Group, then class
[1.063 -0.801 0.569 -1.879 -0.917 -0.482 -0.120 -0.033 0.432 0.321 1.538 0.497 1.108 -0.226 -0.527 0.686 0.347 0.425]
Q327/Q978
[1.499 -0.903 -0.039 -2.274 0.946 1.212 0.339 1.340 -0.268 0.921 0.690 0.290 0.871 0.325 0.740 1.194 0.426 1.012]
Q654/Q356
[1.729 0.542 -0.296 -0.275 0.428 -1.725 0.343 -0.485 -0.864 -0.393 0.375 0.016 -0.450 -1.231 -1.011 0.091 0.293 -0.640]
Q327/Q521
[1.853 -0.604 -0.095 0.164 -0.238 0.943 -0.558 -0.299 -0.162 0.040 -0.105 -1.704 0.289 0.134 -0.257 0.733 0.305 0.302]
Q327/Q978
[-0.173 0.993 0.451 -0.817 -1.328 0.120 0.383 0.244 -0.069 0.166 -0.940 -0.080 0.410 -1.697 0.567 0.506 0.368 0.218]
Q654/Q822
[1.345 0.391 -0.808 -0.930 -0.680 -0.611 0.293 -1.144 -1.231 -1.564 1.124 0.187 -0.352 0.238 -0.405 -0.129 0.264 0.214]
Q327/Q384
[-0.599 0.194 -0.240 -0.200 -3.106 0.277 0.704 -0.098 1.330 0.175 -2.638 0.433 -0.559 1.382 0.363 -0.433 0.060 -0.255]
Q654/Q822
[0.820 0.447 -0.401 -1.671 1.147 -0.049 0.189 0.243 0.384 -0.229 1.879 -0.174 0.718 0.281 -0.338 0.171 0.620 0.967]
Q327/Q978
[0.415 -0.776 0.590 -1.381 -1.255 0.102 -0.404 1.100 -0.116 0.898 -0.868 0.159 0.225 0.405 0.795 0.941 0.423 0.622]
Q654/Q157
[-0.786 0.210 -0.300 -1.932 -1.221 0.344 0.066 1.135 -0.461 0.862 -0.751 6.120 1.088 -0.673 0.578 1.682 0.110 0.350]
Q654/Q822
[-0.823 0.304 0.214 0.430 -0.442 1.676 0.313 0.200 0.152 0.779 -0.684 1.879 1.581 1.043 0.592 0.521 0.830 1.780]
Q654/Q157
[0.933 0.292 -0.094 -1.948 -0.187 0.233 0.104 0.445 -0.110 0.506 -0.662 0.185 0.056 0.764 -0.550 1.294 0.113 -0.548]
Q654/Q356
[1.623 -0.768 -0.927 -2.647 -1.173 -0.853 0.416 -0.129 0.290 -0.410 0.250 -0.757 0.787 -0.296 -1.176 -0.484 -0.375 -0.688]
Q327/Q384
[0.969 -0.675 -0.507 -0.459 -0.492 0.060 -0.036 0.743 0.231 -0.728 -0.464 -0.123 1.100 -0.565 -0.297 -0.943 -0.511 1.689]
Q327/Q384
[0.543 -0.123 -0.215 -0.622 -0.625 -0.439 0.075 -0.651 0.174 0.769 1.187 0.736 1.565 1.325 -0.645 -0.886 0.827 0.953]
Q327/Q384
[0.775 -0.894 0.701 -0.620 -1.279 0.815 1.231 -0.657 -0.239 1.303 1.051 -0.142 1.052 -0.751 -0.129 -0.711 0.158 0.204]
Q327/Q978
[0.831 -0.247 -1.930 -0.712 1.981 0.122 -0.114 -1.212 0.006 -1.533 0.523 0.008 0.879 -0.146 0.552 0.114 0.737 0.215]
Q327/Q384
[0.459 -0.987 0.285 -1.981 0.052 0.653 1.073 1.349 0.794 0.641 -1.536 0.300 2.368 -0.824 -0.372 1.312 -0.005 -1.167]
Q654/Q356
[-0.161 0.555 0.175 -1.353 1.199 -0.245 -0.386 1.533 0.089 0.077 -2.162 -0.397 0.953 0.139 -1.131 1.292 -0.449 -0.997]
Q654/Q356
[1.488 -0.565 -0.381 -0.640 1.186 1.079 -0.500 1.831 -0.141 0.882 -0.408 -0.175 0.740 0.112 0.919 1.221 0.238 1.454]
Q654/Q356
[-0.190 0.025 0.647 -1.552 -0.116 -1.242 -0.752 1.839 0.668 1.025 -1.995 0.573 1.010 0.498 -0.360 1.091 0.827 -0.535]
Q654/Q157
[0.339 0.288 -0.193 -1.995 0.277 1.316 -0.402 0.941 -0.219 1.002 -0.450 -1.045 1.255 1.968 0.468 1.037 0.344 -0.103]
Q654/Q157
[-0.169 -0.570 0.984 -1.828 1.373 2.143 -0.042 1.932 -0.237 1.048 -1.177 0.404 1.950 1.227 1.937 0.462 0.480 0.237]
Q654/Q157
[-0.368 0.298 -0.034 -2.178 1.189 -1.745 -0.026 1.845 -0.003 0.280 -2.366 0.204 2.181 -0.828 0.784 0.882 0.234 -0.688]
Q654/Q822
[-2.662 0.903 1.929 -0.680 -0.785 0.553 0.038 1.874 -0.132 1.083 -2.725 0.196 2.278 0.545 -0.429 0.231 0.251 0.569]
Q654/Q356

Group, then class
[-0.225 0.335 -1.249 2.015 -0.479 -0.583 -1.145 -1.244 1.078 1.134 2.602 -0.223 -0.575 1.441 0.085 -0.242 1.440 0.358]
B/F
[-0.715 -0.894 0.250 0.567 0.448 -0.587 -0.167 -0.667 0.434 0.145 1.352 -0.539 -0.898 0.216 -0.347 0.259 0.259 -0.297]
B/F
[-0.680 -0.733 -0.512 1.588 -0.022 -0.503 -1.191 -0.337 1.453 0.618 1.513 -0.126 -0.471 1.846 1.234 -0.373 0.069 -0.753]
V/Q
[-0.197 -0.838 -0.478 0.361 -0.122 -0.022 0.287 -0.532 0.607 1.597 -1.254 -0.413 -0.411 1.787 3.839 -0.059 0.270 0.322]
V/P
[-0.166 0.175 0.078 0.763 -0.672 -0.026 -1.425 -0.961 0.263 0.586 1.226 0.073 -0.631 0.691 -0.059 -0.116 0.729 -0.287]
B/F
[-0.234 -0.489 -0.837 2.101 -0.149 -0.449 -0.861 -0.172 3.067 0.109 1.754 -0.080 -0.617 3.655 0.080 -0.293 0.935 -0.448]
V/G
[-0.569 -1.144 -0.251 0.841 -0.471 0.067 -0.226 -0.166 0.311 0.045 1.913 -0.055 0.013 0.098 1.164 -0.169 0.668 1.093]
V/P
[-0.180 1.302 -1.365 1.746 -2.324 -0.735 -2.310 -2.721 1.795 1.961 2.353 -1.742 -1.452 3.643 0.155 0.408 1.483 -0.175]
B/W
[-0.041 0.321 -0.013 1.187 -0.141 -0.995 -1.362 -0.644 0.935 0.480 1.266 -0.401 -0.645 1.841 -0.396 0.351 0.893 -0.186]
B/C
[-0.651 -1.092 -0.477 0.521 0.323 -0.042 -0.073 0.497 0.135 1.631 1.227 -0.913 -0.164 -0.466 1.582 -0.282 -0.838 -0.466]
V/P
[-0.240 0.972 -0.407 1.432 -0.172 -0.166 -1.228 -1.441 1.518 0.590 -0.332 -0.417 -0.246 2.697 -0.028 0.071 1.428 0.274]
B/C
